What can hang from each mark:
J: B Z
V: D N Q W
U: G
Q: A X
H: A G P
P: A C G H L X
N: D Q V W
B: Z
W: J Z
A: P
Z: P U W
D: B N Q V
X: A C
L: J U
G: H U

Each row is shifted at random along 5 fixed directions that mean nothing.
Known rows, with every way that one mark hangs from another:
V{D N Q{A} W{J Z{P}}}: [-246  245   41  -83 -246 -140    5   14 -231  -46   23  178   27    4
  249   93  -36 -395    7   80 -315  185 -316  137  128  100  135   49
   93   70  -54 -107 -168  -15  -15  -22  180 -420  -45 -173   57  327
  161  -28  103 -142   58  -86    9   63 -197   15 -208  158   46]
N{D V{Q W{J}}}: [   9   44   42   79  102   18  196  134  103  -73 -136   29  217   61
 -134  249  -85 -113   82   41   32 -195  -83  157  -50  -93  -48   57
  -66   55   23 -157  -37  140  378   35   88   58  -48 -209   78  291
  -78 -273 -166   55 -109   47  133  -73   20  -89 -127   84  -14]
G{H{A P} U}: [ 120 -140  160  -47  144   -7 -126 -181   37   27 -166 -197  -28 -137
 -348  134   83   37 -109  141  -27 -202  137  282 -136   15 -163 -236
 -157   36  100   -4   94 -188 -123   44    8 -205  -44   65  -46  186
 -120  -72  -80  152  -23 -248 -157 -118  318  340  183 -168  125]
X{A{P} C}: [ 158   65 -293  299  124  -78 -572  246  -36  100   34 -198   13  -14
   42 -161  -96  124  -59  296  -63 -340 -245 -163 -242  -43 -169  -40
  150  -26  255   57 -156  -61 -312   51  343 -247  365  -54   88   39
  -68  128   98  168 -147  216 -192  167   25  350 -151 -389   53]
U{G{H{A{P{C L{J} X}}}}}: [-329  -39  238 -270  -44   52 -318  -96   64  -16  123  -70 -132 -138
  -80  135    0 -104 -114   86  -50   98   87  179 -220  141   22   25
 -209   63  204   53 -117 -192  -91   34  176 -256 -181   11    3  131
  -34  -57   70  137  -82 -161  -25    4  127  316  361 -211   65]
A{P{H L{U}}}: [-592 -114  422 -617 -177   42  446 -370 -247 -189  224  135 -174  -79
 -319  416  130   10   12  -65  -98  164   57  327   33  423  208   34
 -444    4 -386  154  177 -180  150    8 -189 -217   65 -143  105    4
   -8 -138 -207  109 -200 -187  108 -174  140  -43  241  -32   26]
Z{P{L} U{G} W}: [ 249   22  -25 -157  131  -82 -425 -169   74  154  153 -180    7  -75
 -389 -154   29  448   -4   72  -47 -354   88   85 -410  -94   -3 -182
 -145   74  137   34   -9 -223  -71   -9  -28 -365  298   91  -11  186
 -311  -60  -34  104  -99 -123  -92 -155  267  308  276 -209  219]
W{J Z{P U}}: [-244 -114  -44 -101  -77  -73   79  -15  122  -85   69  -31  -76   -3
  228  -56 -103   85  107  112 -103   43 -107   54  -96   74   12   32
   -8   86   34  -62 -146  -26    6   12  -21 -128 -110 -139  129    4
   33   97  -31   73  -57   67 -153   30   31   30  -33   70   62]
B{Z{P{G H L} W{J}}}: [-511 -134  143  -73  117  203 -289   62  435  110  311  -76  -95  -25
   93  -71 -141  -81 -142  112  109   41  -52   64 -284   32  -95  126
 -145   82  348   88 -291 -133  -98  -24  -25 -146 -232   38  159   60
 -221 -317  -28  292 -347   12   16  -38   -1   36  170 -381  175]
L{J{B} U{G{H{P}}}}: [  -7   10   62 -258  -57  -72  -39 -252 -139  -19   78  -88  -13  -26
 -254   38   55  251  -87  113   -7  -71   18  192 -216  128   16  -15
 -157  -48  -19 -143  100 -114  -30  -74   56 -253  165  -92   77   34
  -27   72   73   -4 -192  -66    6  -10  266  375  307  -41   91]
X{A{P{G{H}}} C}: [ 175   59 -100    9   68 -187 -371 -133 -310   75   47 -218  -86  -64
 -259   39  110   84  -14  183 -123 -259 -129  -12 -166  120  -84  -37
   -7  -44   57   80   -1 -178 -225   64  241 -355  300   28  -35  132
   20  124   77   64  -66  -84 -127   26  126  402   80 -252  141]
N{Q{A X} V W{J{Z{U}}}}: [ 356  -16 -270  119  145 -122 -170  390   43  -28 -269   20  215  208
  140    3 -279  305  258  239  -64 -403 -137   -5 -146 -106  159   -5
   92  -26   99 -328  114  194  184  131  470   71  263 -250  140   23
 -239  128 -229   43    6  180   15   15  185   12 -147  -28  -67]
G{H{P{C L}} U}: [ -68  -92  -87  173   33   32 -559  145   42  106   27 -368  -55  -45
  196  -30 -143  136  -16  264 -153  -19   -9   -6 -131   11   95    7
  -20  120  213   15  -50 -245 -402  140  326 -172    0   39   39   25
  -44  260  -49  325  134 -142 -357  150  122  304   87 -329    7]
B{Z{U W}}: [-164   11 -226  126  -53   12 -397  217  190   78   35 -171   -4  -19
  465 -159 -187  124   -1  189  -86   52 -195  -18 -133 -126  107  -29
   98   27  120  -57  -37   94 -304   20  223 -133   91    1   41 -103
 -146  169   -3  188   84   57 -280  247 -133   33 -112 -158   90]
B{Z{P{A} U W{J}}}: [-194  -24  -28  -68  -77  -11 -337   85  248   29   89 -194 -119  -57
  314 -148 -133   13 -112  199  -63   25  -61   20 -191  -41  108  -22
   16    7  244   -7 -193  -68 -312    8  164 -241 -105   33   13    6
 -123   46   58  222  -17  -57 -249  178  -55   88   64 -166  188]
X{A{P{G}}}: [ -39 -127 -151   73  160  107 -249  274  128  -49 -130   40   60   76
  -83  -83 -121   43   82  224   77 -210 -100  129 -145   97 -180 -109
   59   62  151  105   66  -36   88  145   71  -22  194 -265  255   53
  -72  -71 -144  308 -165  117 -177  -59   96   46 -236 -300  -10]
Q{A{P{C G H L X}}}: [ 243 -102   77 -462   -7 -247  -67 -286 -640   -5  -24   25    6  -75
 -782  192  236  348  294   54 -230 -279  -40  256 -159  246  -28  112
 -151  -22 -286  146  442 -208  112  172   34 -172  727 -232   66  135
  -59  252 -155  -62  -87 -168 -131 -277  403  225  212  -99  -40]
V{D{B N} W}: [  22  170  -96  172   20 -178 -342  -59 -297  151   39 -175   18  -19
  -40  160   16   50   27  -12 -181 -108 -275 -113  -27  -81  -21   95
   37   37 -109   16  -63    7 -139   46  184 -429  319   57 -117  139
   -3  111  105 -266   49   -1    3  157  -72  186  161  -73   72]
Z{P{C L{J}}}: [-238  -52  178 -161  104   73 -287   26  225   50  341 -100  -90  -60
 -142   15  -68   -5 -196  133   22  -92   49  -24 -364   18  -49  181
 -244   21  306   27 -360 -173 -102  -27   47 -267  -75   36   50  130
 -132 -169  124  141 -279   37   20   10  122  280  328 -276   93]
A{P{G L X}}: [-139   76   93 -178   89   71 -503   15   62  200  149  -47   -8 -131
 -261   87   47  146   12   72  -91 -106   -2   62 -282   32   -9  148
 -177   58  255  162  -43 -124  -65   88  254 -216  218   -6   49  154
 -236  -60  -18   92 -200  -72  -10  -37  124  210  323 -342  -41]
J{B Z{P{C} U{G} W}}: [ 174   25  182 -292  178   -6 -322 -211  127  171  189 -140 -105  -49
 -201 -136  163   -6 -226  -27  247 -104  143   40 -337  184 -164 -118
 -214  164  216  -71 -258 -215  -94  -58 -358 -516 -197  237  -80  277
 -254    8  223   15    2 -339   55  -97  212  391  409  118  262]
N{W{J Z}}: [  17  -51 -217   23  -49 -108  331  -82 -249  -82 -181   12  104   11
   25  139  -50  186  333  -21 -111 -181 -257   38   66  -10  -36  126
   82  -14 -315 -100  249   76  249  134   43   94  357 -327   26   20
    7  146 -180  -79  -55  199 -109  -83   33  -67 -292  180    0]
V{D{B} W}: [-132  165  -50   17 -135 -165 -193  -90 -310   53   26 -163   13  -45
  115   99   49  -29   31   15 -272   83 -265  -80   17  -37   77  111
   55   51 -130   20  -96   -3 -164   24  106 -409  191  -19 -128   86
   26  138  106 -180   94  -34   -2  229 -124   91   90   43   95]
Z{P{G{U} H X{C}}}: [ 327 -122  426 -469  227  -97 -139 -430 -111  162 -122 -196 -171 -230
 -574  364  271 -311 -159  -92   74  -64  423  274 -200  342  -82 -227
 -321  192  202   89  -43 -321   59   64 -286 -425 -350  360 -253  641
   -5 -170  198  136  202 -873  -69 -111  390  421  507  184  196]
Z{P{C X} U W{J}}: [-175 -298   87 -208   73  120  -52   -7  463 -111  186  -31  -25   38
  -27 -110 -106   82   47   13  187 -183  102   75 -341   79  -45   47
 -156  134  257   25 -299 -151  253  -21 -323  -64 -192  -95  114   93
 -151 -188  -98  272 -270   26 -134  -89  176    3   69 -170  173]
P{A G H L X{C}}: [ 173 -182   82 -188  116 -100 -580   62 -307   69  -23 -200  -12  -81
 -505   55  -36   47  212  156    6 -163   22  195 -281  270  -66   78
  -21  147  119  285  210 -279  -82  301  107  -87  332 -114   62  278
  -88  141  -55  252   35 -282 -174  -47  318  312  141 -276 -125]
U{G{H{P{A C L X}}}}: [-255  -66  221 -297  -43   23 -126 -277 -102  -10  156  -54  -69 -118
 -477  127  124  213    3   57  -21 -126  -21  252 -193  145 -103  100
 -195   50  -15   21   72 -177   61   16  -14 -151  163 -102  126   56
 -100  -16 -160   38 -277  -72   22 -304  195  230  353 -256  108]
Q{A X{C}}: [  48  -41  192 -410   57 -198   77 -156 -164 -110  -11  138  -72  -19
 -226  165  109  -88 -119  -46  -98  -99   52  131 -201  188   31 -110
 -249   35   62 -119 -152   55   89 -101  -69 -388  -75  150  -65  204
  -75 -150   42 -182 -133 -233  199  -50  144  224  257  131  189]
B{Z{P W{J}}}: [ -66   -1 -132  148  143   31 -275    3  305  209  190 -113   51  -66
  -50 -160  -39  233 -108  136    5 -282 -213  -63 -312 -250 -269  120
    5  -85  279  -67 -203   31 -130 -106  110 -132  215    2   83    1
 -293 -158   18   55 -425  238  -41  -40   56  145   74 -338  220]
V{D{N} W}: [-255  177  -20  -59 -183 -112   87 -241 -349  -16  178   17   39  -22
 -181  267  108  153  103  -56 -255  -71 -388   30   44  -71   30  243
  -77  -55 -424  -53   85   86   70  -79   97 -282  468 -153  -53  -83
    2   40  -56 -311 -193  114   79  -66 -107  -25  110 -107   84]
D{V{N W{J}}}: [-125  -19  -91   83   54 -122   58 -108 -102   14   70 -138   36  -44
 -179  225   12   72  104   -7   -9 -203 -246  -49   22  -97  -83  143
  -48  -71 -104  -50  -14  101  169  -12  132 -115  199   -5  -25   89
   25  -54 -132 -164 -201   93   27  -13  -57   92   61  -15   66]
V{D Q{A{P} X}}: [-183 -179   91  -95  221  199  -29  379  467 -111 -119  484  219  188
  -77  -21 -183 -293 -152   86   86  -40   17  399 -286  134 -226 -240
  -98  184  417  -81 -231   79  377  -53 -187  -43 -297 -274  396  362
 -241 -575 -111  278 -336    5  186 -157  134  -84 -300 -154   29]
L{J{Z{P U{G}}}}: [ -38   68  -42 -233  -91 -109  -97 -236 -120   42  262  -29   -2  -42
 -241   17   67  415  -13  161 -183 -107 -172   86 -283  -73  -23  155
 -104 -168 -112 -186   40    1  -99 -159  156 -279  383 -127   98 -175
 -126  150  118 -147 -289  111  -19  -70  186  266  332 -152  118]
V{N{D{B}} Q{A} W{J}}: [ -35  170   47  111   58  -45 -133  149  -64   20  -10  109   94   89
   59  108 -171 -311  -44   38  -53  -75 -169   55  -32    6   78   -5
   48   88  133 -105 -212   40   82   35  200 -359  -24  -29   89  362
   32 -202   28 -118  -22  -10  110   66 -101   63 -116   20    2]
J{B Z{P{C H{A}} U W}}: [-233 -149   88 -443 -198  -34  105 -145 -184 -222  136  -74 -163   71
  125  -77  111   81  116   94   49  128  -56  136   33  381  121   41
 -108   92 -374    0   27 -152  -33   78 -349 -304   41 -209   85 -178
    3  429  -25  129  173 -146 -188    7   98  -15  115  162  166]
L{J{Z{P{C X}}} U{G}}: [-382 -283  184 -532 -129  199  336   81  152 -373 -101  272  -27  113
  179  142 -142 -208   41   80  206  282  162  471  -84  466   21 -109
 -229   88  -35 -142  137  -19  381  -16 -344   86 -364 -412  311   54
  129  -34  -58  311  -85 -206 -181  -89  174   -9  -59  143    4]
X{A{P{H{G} L{J}}} C}: [-206  -49   33 -194  -64  -86  -67  -95 -324 -177  138  -61 -120  -23
 -182  112   20   44   54  204  -96 -106 -133  101 -123  247   13   23
  -91  -25 -123  136   41 -208  -93   68   82 -269  264 -195  116   38
   74   88   -7  125 -155   71  -66    4   97  237   25 -234   65]
Q{X{A{P{C H{G} L}}}}: [ -10  -48   41 -349  -78 -127 -192  101 -281 -150 -270  -42 -134  -80
  171  155   61 -181  118  121 -172  109  108  142   26  306  200 -148
  -54  192   13  102   86 -171  -97  204  110 -296  -75  -62  -55  299
  115  247   42  163  373 -378 -223  156   69  136   91  170   18]
W{J Z{U{G{H{P}}}}}: [-236 -198  -30 -304 -212 -142  517 -262 -237 -280 -159   59  -58    4
   46  144   19  147  332   11 -134  119  -78  332   99  258   25  -70
  -19  125 -345  -99  290  -45  260   56 -207   11  -23 -341  197   38
  205  240 -227   17   64  -61 -200 -180  100  -56 -148  313   71]
A{P{C G{H U} L{J} X}}: [-221 -178  336 -407   96  103 -147 -211    7   16  230   -1  -71  -57
 -463  284   35   24   36   16   24   -4  184  263 -297  287  -14  164
 -385   43  166  126   14 -314  160   83  -39 -120  -53  -79   87  218
 -128 -159  -79  190 -281 -240   -8 -204  355  262  364 -299  -24]
L{J{B{Z{P{C H}}}} U{G}}: [ 203 -168  -13  -29  274  101 -353  184  249  104  -55  -73   56   39
 -124 -153 -174  -39 -167  195  332 -131  140  228 -404  165 -314 -172
  -28  121  440  -98  -28 -153    0   12 -147  -56  -92 -102  208  334
 -110  -86  171  334 -132 -142 -156   19  352  432   38 -101   13]
A{P{G H L X{C}}}: [ 134 -118 -174  -54   96  -19 -494  213 -197   83 -199 -177   12  -47
  -29   80  -49   36  266  154  -87  -75   28  134 -111  232   13  -17
   54  191  103  233  221 -221  -53  299  210  -38  256 -193  107  272
   16  291  -42  370  239 -256 -388  121  183  167  -91 -148  -98]
D{B N{V W{J Z}} Q}: [ -29 -284 -161  197  267 -107  364   35 -119 -137 -130  116   78  281
 -266  348 -236  423  396  -22  232 -433 -218  100   76  161 -149   40
  -97  -71 -344 -153  283  224  636  205  -40  173  364 -318  412   18
  -19   42 -514 -128 -217  380   89 -324  121  -92 -121  -39   -4]
D{V{Q W{Z}}}: [-482   60    0   99  -75  -33 -219   59  105  104  187  -73   -2  -80
  224  149 -105 -101 -110   92  -48  110 -303  -89  -20  -39   60  125
  -70   -8  122  -61 -235  134  -88  -53  221 -189 -111  106   30   66
  -67 -114  -18  -35 -184   84  115  114 -284  104   78  -62    6]
L{J{Z{P{G} W}}}: [ 233  -72 -115 -142   80  -64 -202  118    0    4 -281 -138    5  -35
  219   70  -37 -234    7  111  -25   66  125   94 -123   75   46 -116
  -24   46  136  -27   56  -87  -67  126  100 -214 -178  -14 -109  293
   35   98  256  190  278 -333 -293  240  101  201  -19  237  108]
H{G{U} P{A C L{J}}}: [-277   12  474 -650 -138   -8  110 -466 -296 -218  101  -75 -198 -183
 -553  298  208   42  -72   76  -22  -25  182  373 -174  218   74   76
 -378   66  -82    7  143 -335   10    1 -197 -327  -12  -75  -51  260
   17   -7  -38  -73 -137 -245  -21 -309  156  358  538  -30   83]
U{G{H{A{P{C L X}}}}}: [-224 -160   61 -180   -4   84 -201   47   24 -107  -88   -6  -42  -39
  -57   57  -41  -11   97   98   10   20   50  280 -102  202  -73  -85
  -91  145   62   71   96 -139   91  143   32  -42  -38 -211  150  106
   -4   68 -149  266   27 -126 -185  -94  159  142   41 -165   29]
X{A{P{H{G} L{U}}} C}: [  48   82 -182   28  -80 -167 -560  115 -386  -12    4 -269 -110  -66
   91  -72  -36  109   54  320 -197 -129 -165  -34 -112  165  113  -85
   84   37   21  155   78 -235 -447  151  370 -347  386  -86   15   69
   77  361   79  210  147  -35 -305  232   42  391  -25 -277   -9]

Rows:
[ -87  -87   66 -284   19 -117  182 -298  -36  -31  202   18  -57   36
 -293  -83   85  284  146   22   30 -111  -86  122 -189  168 -152  115
 -103   82  -59  -73  -74  -86  193  -19 -281 -206   89 -161  167   49
  -67   71  -69 -103 -247   47   61 -232  217  122  189   89  111]
W{J{B} Z{P{G} U}}
[-198  -55  218 -272    9   21 -131  -88  186    1   99   69  -88  -91
 -123  -16   17   35  -41  105   39  -22   10  217 -203  196  -99 -122
 -131  106  141  -10 -140  -55   69    6 -153 -235 -136  -15  131  115
 -133  -84  -28   71 -142 -118   -8 -168  143  158  208  -50   79]
W{Z{P{X{A}} U{G}}}
[-127  -35  104 -249  120  -30 -371  -10    3   64  102   36  -72  -37
 -203    4   72  106  -89  111  -88 -206  -42   77 -284   73  -36   60
 -147   71  223  -18 -169 -109  -51  -26  135 -306  125   49   42   88
 -185  -67   13  -19 -246  -37   46  -80  152  258  349 -254   76]
Q{A{P{C H{G}}} X}
[ 190 -195   27 -150  172    4 -486  313   23   -3 -293  -22    0   -5
   -5  -22 -134 -199    8  146   29  -57  224  244 -222  285    2 -290
  -89  201  364  138   78 -223  -53  253  133 -123 -112  -55   81  391
  -54   32  -30  393  199 -360 -306   86  283  299  -77  -81  -63]
Q{A{P{C L{U{G{H}}} X}}}
[-420 -120  266 -614 -223   74  255 -124 -171 -359   11  203  -74   15
 -210  209   45   85  200   82  -70  151   59  389   -8  353  134   72
 -259   11 -262   92  233  -75  261  109 -118  -94  130 -433  207  -87
    8  120 -213   95 -115  -43  -54 -145  176  -52  158  -61  -47]
H{A{P{G{U} L{J{B}} X}}}
[ -50 -139  -81  117  145  -32 -287   26  162   99  129 -121   25  -36
 -107 -159 -143  230   99  140   41 -195 -108   89 -361  -21 -278   30
   23  165  305  -30  -84 -180  -49   21   -5  -44   31 -108  208  181
 -124    0  -61   96 -249  169  -96 -163  202  326   13 -195   -8]
W{J Z{U{G{H{P{C L}}}}}}
[ -98 -292  374 -387    0   29   75 -198 -120 -153 -108 -102 -105  -87
 -356  302   56 -103   43   55   17   33  256  388  -50  380   36 -102
 -300  127  -25  109  168 -311   69  189 -183  -96 -198  -69   37  256
  -14    8 -213  279   54 -455 -182 -186  347  173  173  -42   35]
G{H{P{A C L X}} U}
[ -99 -336    8 -201  122   21  598 -169   -5 -177  -21  171   69  114
 -391   48   40  151  189  -24  188 -164  -89  271  -65  213 -378   48
  -72   46 -205  -51  129   24  460    5 -484  112  164 -400  341   52
  -42  -76 -253   91 -353  123   48 -298  301 -132 -167   87  137]
W{J{B{Z{P{H}}}}}
[-161 -216  342 -328  108   80 -344   84   97 -138  -12  -45  -70 -132
 -205   93 -106 -308  -73  146  189   12  231  354 -367  267  -64 -137
 -242  162  330  191  -34 -257  -36  107  -90 -155 -251  -42    2  379
  -72 -209   96  277  -49 -233  -39   86  296  427  247 -193  -88]
P{H{A G} L{J U} X{C}}
[-180  159   -3  301  186  138 -393  200  392  232  174 -128  103  -12
   38   77 -186   59 -193  112   77 -279 -186 -139 -187 -252   28  151
  -68  -50  300 -167 -322  138    0  -26  414  -98   19  110   11   77
 -309 -315  -79   84 -276  244  239   42 -112  142  114 -321   23]
N{V{Q} W}
[-340  -68 -202   26 -121   94 -177   10   36  -41   20  -52   45   14
   44  -54  -35  416  172  184 -127  -90 -249  148  -39  -16  -37  114
   79   35 -107  -92  125   45   65   20  207   42  324 -313  293 -273
  -25  230 -253  142 -191  196 -201 -110   25  -12   18 -323   83]
U{G{H{P{X}}}}
[ -79 -233    2 -170  122  113 -246  169  -51  -43 -187  -51   -3  -57
 -104  111  -18  -58  238   97   77  -70   94  248  -97  266  -99  -11
  -60  246   76  225  184 -248  144  288  -74   57   95 -274  139  311
  -10  149 -137  380  144 -179 -329  -36  204   89  -75  -98 -105]
A{P{C H{G} L X}}
[ -89   -5  -63  -10  116  102 -317  155  259  101  101  -99  -15   55
  262 -226   -6  -21 -132  103  152  -26  -90 -106 -143   80  -97   20
  -48   84  154  -29 -296  -18 -133   36  -77 -324  -99   28   52  -27
 -237   82  115  139  -41  -17  -20  133   11   91   81  -17  185]
J{B Z{P W}}
[  75  107 -184  156   32 -121 -223  270 -128  -26 -104  -47  168  160
   19   22 -104  336  157  291 -177 -252 -238   84  -18  -81   87   65
   96 -103  -70 -152   92  193   51  171  428  -44  429 -292  246  -61
 -145  214 -211   39   22  243  -90   60   20  -43  -77 -147  -10]
N{D{B{Z{W}}} V{Q{A{P}}}}
[-119 -143   67 -390 -122   25  106  -10 -247 -289   -5   36   17   51
 -391    6  -32  302  161  203   93 -172   -5  351 -181  282  -66   81
 -108   51 -142    4  316 -192  166   99 -186   38  396 -522  341   45
   15  203 -207  162 -240  135 -179 -260  239  166    9 -117  -53]
H{P{A C L{J{B} U{G}}}}
[-602   68  177 -315 -243   44   98 -153   30 -101  473   77  -79   29
   72   23  -67  206 -179  139  -37  180 -227   55 -185  103  148  294
 -233 -187  -86 -176 -143  112 -119 -207   91 -236  140 -136  166 -348
  -99   -4   52  -98 -476  261  190   97   -3  126  326 -212   34]
L{J{B{Z}} U}
[-296 -283  134 -222    5  127  -45   37   12 -184 -137  -35  -82   40
  -19  123 -126 -125  124  130   51  161   73  343    3  281   39 -120
  -71  199  -90   71  203 -119  103  151 -145  -23 -147 -178  141   12
   91   23 -166  351  141 -281 -236  -61  127    0  -15 -104  -48]
P{G{U} H{A}}
[-603   15  309 -290  -27  251 -140  -58  310 -197   37  -40 -185 -163
   -9   13  101 -222 -233  147  196  -41   54  269 -161   22 -152   17
 -185  191  240  -19 -235 -109  -12  -68 -197 -226 -342  -56   22  135
   -1 -153   -4   64 -161   64  -55 -153 -161  221  352 -188  146]
H{A G P{C}}
[-101  -10   84 -113  -35  -71 -175  -70  -71  -28  173   -3  -19  -89
 -219   61   53   67  -27   96  -45 -160 -179  -17 -206   85  -92  113
  -80  -51   53   27 -151   52  -33  -33   68 -237  229  -17   34  -25
  -91  -14   13  -54 -288   90   81    1   84  198  160 -232   62]
P{X{A C}}
[ 103  -37  236 -128  281   13 -368 -285  188  266  128 -223 -102 -119
 -443   93  122    5 -247   44   22 -177  196  116 -298   22 -121  -97
 -272   60  320   -7 -211 -228  -94  -22    9 -394 -197  326 -126  285
 -192 -274   83  119 -123 -427   11 -130  288  397  488 -222  226]
Z{P{G{H U}}}
[-225  -30   72 -187   37  147 -377  128  101 -106    2  -38   11  -79
 -194  -61  -12   82   13  263  116 -196  -50  264 -313   46 -184  108
  -67   76  260   56   -1 -138  -24   72   51  -65  116 -281  204  130
 -160   21  -50  114 -292  149 -108 -122   87  274  179 -335    7]
H{G P{A L{J{Z}} X{C}}}
